Here is a tiny trained network, its code and every weight. The questions are about switching its units off for an input and a target symbol, where a switched-off unit gives its printed mean instead of its output.

import numpy as np


def w(rows, s, z=0):
    codes = np.array(rows[::2]) - 128.0
    scale = np.full(codes.shape[1], s)
    scale[-1] = z or s
    return codes * scale


def f(y):
    return y / 2 * (1 + np.tanh(0.7978845608 * (y + 0.044715 * y**3)))


def softmax(a):
    e = np.exp(a - a.max(-1, keepdims=True))
    return e / e.sum(-1, keepdims=True)


def log_softmax(a):
    a = a - a.max(-1, keepdims=True)
    return a - np.log(np.exp(a).sum(-1, keepdims=True))


def net(x, mask):
    ids = ['ΔΠΦΨΩβγεζηθλμξστ'.index(c) for c in x.split()]
    T = len(ids)
    res = E[ids] + P[:T]
    r = res
    for j in range(3):
        rows = slice(3 * j, 3 * j + 3)
        q, k, v = (r @ M[0][rows].T for M in (Q, K, V))
        z = softmax(np.where(np.tri(T) > 0, q @ k.T / 3**0.5, -1e9)) @ v
        o = O[0][rows]
        res = res + np.where(mask[j], z, o[:, -1]) @ o[:, :-1]
    y = f(res @ A[0][:, :-1].T + A[0][:, -1])
    res = res + np.where(mask[3:7], y, B[0][:, -1]) @ B[0][:, :-1]
    return log_softmax(res[-1] @ U[:, :-1].T + U[:, -1])


Q, K, V, O, A, B = {}, {}, {}, {}, {}, {}
E = w([
[127,110,87,128,217,139,199,103,73,78],'Δ',
[186,158,132,196,177,118,115,97,228,27],'Π',
[146,169,138,51,132,152,119,81,187,153],'Φ',
[148,251,196,169,153,106,154,42,60,127],'Ψ',
[157,137,76,95,145,93,126,79,190,181],'Ω',
[122,158,153,71,108,112,96,51,208,144],'β',
[92,146,147,41,141,2,221,224,60,236],'γ',
[183,125,64,198,155,200,66,185,193,149],'ε',
[182,108,150,154,97,54,95,221,40,117],'ζ',
[159,90,101,134,81,150,195,78,143,177],'η',
[99,100,122,119,99,91,135,44,184,146],'θ',
[191,143,131,85,89,175,170,96,152,185],'λ',
[91,103,187,180,216,142,75,150,160,255],'μ',
[205,183,37,111,100,87,40,98,33,26],'ξ',
[27,129,64,97,100,247,83,131,60,162],'σ',
[119,62,118,55,149,70,126,189,159,106],'τ',
],0.02)
P = w([
[83,168,136,161,53,180,231,182,251,114],'0',
[146,145,139,129,119,116,128,129,145,125],'1',
[144,139,143,126,124,126,126,124,141,129],'2',
[144,137,143,134,126,127,122,130,144,127],'3',
[147,138,141,132,132,130,123,120,138,132],'4',
[149,130,138,130,133,124,124,122,126,136],'5',
[144,136,143,133,135,122,119,124,137,135],'6',
[149,130,145,127,137,127,116,119,129,133],'7',
[148,131,140,132,142,121,112,118,131,131],'8',
[147,126,145,130,142,127,111,114,127,132],'9',
[151,122,144,125,141,120,114,111,121,136],'10',
[159,121,145,128,142,123,101,117,114,136],'11',
],0.013)
Q[0] = w([
[73,128,133,153,219,149,126,163,118,140],'H0',
[111,120,92,140,190,154,122,126,110,11],'H0',
[141,121,106,74,119,150,143,47,203,155],'H0',
[156,141,116,165,131,116,118,122,208,102],'H1',
[153,105,84,71,112,187,146,19,184,173],'H1',
[105,190,118,165,169,185,116,127,86,82],'H1',
[153,190,115,180,101,109,173,60,186,156],'H2',
[145,112,121,56,67,146,175,105,170,176],'H2',
[138,101,94,88,78,158,108,116,177,118],'H2',
],0.012)
K[0] = w([
[73,56,180,63,211,139,112,86,120,155],'H0',
[187,55,115,75,184,155,115,82,137,55],'H0',
[35,222,86,125,87,167,170,161,221,85],'H0',
[147,127,134,177,142,131,117,161,188,85],'H1',
[78,173,74,120,55,191,179,119,221,172],'H1',
[168,187,100,165,183,194,128,79,20,100],'H1',
[127,254,175,222,72,145,217,120,175,104],'H2',
[68,151,108,93,34,127,208,189,213,116],'H2',
[110,96,123,158,60,165,135,178,167,84],'H2',
],0.0095)
V[0] = w([
[112,111,238,176,107,134,177,115,91,130],'H0',
[92,61,118,86,111,138,174,100,112,202],'H0',
[33,113,132,57,231,103,74,152,131,59],'H0',
[68,111,92,245,144,149,133,138,142,119],'H1',
[169,192,23,104,183,77,178,133,181,174],'H1',
[162,141,93,91,110,171,165,29,72,151],'H1',
[83,227,47,98,250,154,161,222,119,113],'H2',
[246,110,65,218,114,180,151,232,56,207],'H2',
[249,163,186,26,172,255,117,150,132,136],'H2',
],0.0083)
O[0] = w([
[48,33,115,206,46,157,207,56,51,46,85],'H0',
[181,119,64,200,136,2,143,203,66,112,22],'H0',
[236,108,112,100,31,106,157,59,174,201,11],'H0',
[169,122,120,159,115,144,198,235,18,158,96],'H1',
[145,143,111,154,151,183,95,185,174,99,255],'H1',
[68,155,62,177,93,21,137,117,241,122,111],'H1',
[212,173,45,38,216,134,149,109,110,137,188],'H2',
[100,219,143,122,196,117,154,158,119,91,124],'H2',
[40,132,168,20,168,156,145,186,176,68,179],'H2',
],0.0087,0.0047)
A[0] = w([
[202,102,104,102,110,58,147,140,12,64,111],'N0',
[89,27,159,86,81,208,32,192,125,187,3],'N1',
[150,120,78,1,133,170,192,77,206,52,131],'N2',
[145,142,234,165,252,147,219,163,166,14,111],'N3',
],0.0058,0.0067)
B[0] = w([
[110,192,217,99,76,97,43,145,159,125,159],'N0',
[97,224,23,115,93,26,116,152,135,151,164],'N1',
[125,36,116,198,163,42,110,138,2,142,254],'N2',
[157,112,123,104,83,115,169,59,195,142,222],'N3',
],0.0094,0.012)
U = w([
[166,103,99,145,162,82,176,113,101,125,71],'Δ',
[212,62,130,102,102,148,114,86,174,125,136],'Π',
[70,164,68,100,125,155,130,138,77,172,184],'Φ',
[142,200,117,162,126,121,150,55,153,147,122],'Ψ',
[155,114,127,192,97,125,94,153,132,142,91],'Ω',
[119,142,133,200,163,109,127,195,117,83,101],'β',
[161,166,147,116,120,48,152,173,158,170,45],'γ',
[178,127,105,152,134,169,89,204,189,108,204],'ε',
[132,114,186,110,109,138,108,165,96,90,253],'ζ',
[120,96,117,86,126,108,138,160,176,94,145],'η',
[139,120,127,79,163,130,161,125,124,139,68],'θ',
[110,83,107,143,145,168,105,126,94,93,118],'λ',
[92,116,194,182,205,124,128,158,140,255,130],'μ',
[169,169,69,154,129,143,51,128,103,39,102],'ξ',
[138,117,76,80,63,119,109,124,177,153,156],'σ',
[129,10,125,66,128,103,98,235,136,114,113],'τ',
],0.0086,0.0044)

Each question gives the input, a string of symbols that net reads in full, and the target symbol t.
The units are the heads (3 rows each of Q, K, V and O) and the neurons (one row each of A and B). Each row of codes is followed by its name. A weight is (code - 128) times the scale printed after its matrix; where a second scale follows, it is the last column's (O, A, B and U).
mask holds one flag per unit, heads first, then neurons. A switched-off unit (its flag False) gives its mean, the last column of its rows in O or B, instead of its output. The means were averaged over made-up inputs and are rounded, as every weight is.
A unit's drop is (log p(t) with every unit on - log p(t) with that unit switched off) / (log p(t) with every unit on - log p(t) with every unit switched off).
The circuit of an input: a set's keep is (log p(t) with only the set's units on - log p(t) with every unit switched off) / (log p(t) with every unit on - log p(t) with every unit switched off). Starting from all 7 units, units are removed one at a time, each time the one whose removal leaves the highest keep (on an exact tie, the one counted first), for as long as the keep stays at least 0.8.
circuit, biggest first: the units of the circuit, biggest drop first
most important unit: the unit with the biggest drop
top k neurons: the k neurons with the biggest drops, biggest first
heads that matter: for each layer, one digit per head in row order, 1 if its drop is at least 0.15 and else 0, layers parted by /
input Φ γ μ Φ γ ζ Δ τ Ψ ζ β, target τ: most important unit => H2
input Δ ζ λ η, target Δ: circuit, biggest first => (H2 N2)
input Ω η ξ β ξ Δ λ, target ε: circuit, biggest first => (H1 H0)
input β ε μ ζ λ, target σ: circuit, biggest first => (H2 N1)
input ε γ Φ, target θ: circuit, biggest first => (H2 N3 H1)
input Ω Φ η ζ μ λ θ, target ε: heads that matter => 110
input λ ξ λ ε Ω λ ξ η σ ξ Δ Ω, target η: heads that matter => 101
input Π λ ξ Ω Φ Δ μ η λ, target Φ: heads that matter => 110
input Π η ξ τ Φ Δ θ θ θ, target Φ: circuit, biggest first => (N1 H1 H0)
input θ η ζ ξ Π Φ, target Ω: heads that matter => 101
input ξ ξ η θ Π λ θ η, target μ: top 2 neurons => (N2 N3)
input θ τ Δ σ ξ λ ζ ζ γ ε β, target Ω: circuit, biggest first => (H2 H0)
input Ω η ε Ψ γ γ, target γ: top 2 neurons => (N0 N2)
input Ψ ζ Δ τ σ Φ Ω β, target λ: circuit, biggest first => (H0)
input γ ξ ξ ξ μ τ θ ζ θ, target ξ: circuit, biggest first => (H2 H0 H1 N0)
input ζ ξ τ ε γ ξ Δ τ σ θ σ η, target Ψ: top 2 neurons => (N2 N3)
input τ β ξ ε Φ σ Φ, target Π: heads that matter => 101
input Ψ Δ ξ Ω ξ ξ Ψ τ Δ σ, target σ: heads that matter => 110
input λ ζ θ Φ μ Δ λ σ γ ζ λ, target η: top 2 neurons => (N3 N2)
input η λ σ ξ λ λ σ Φ, target β: circuit, biggest first => (H0)
input ζ η θ Ω, target Ψ: top 2 neurons => (N2 N3)
input ζ ζ τ ζ η β, target Ψ: top 2 neurons => (N3 N2)
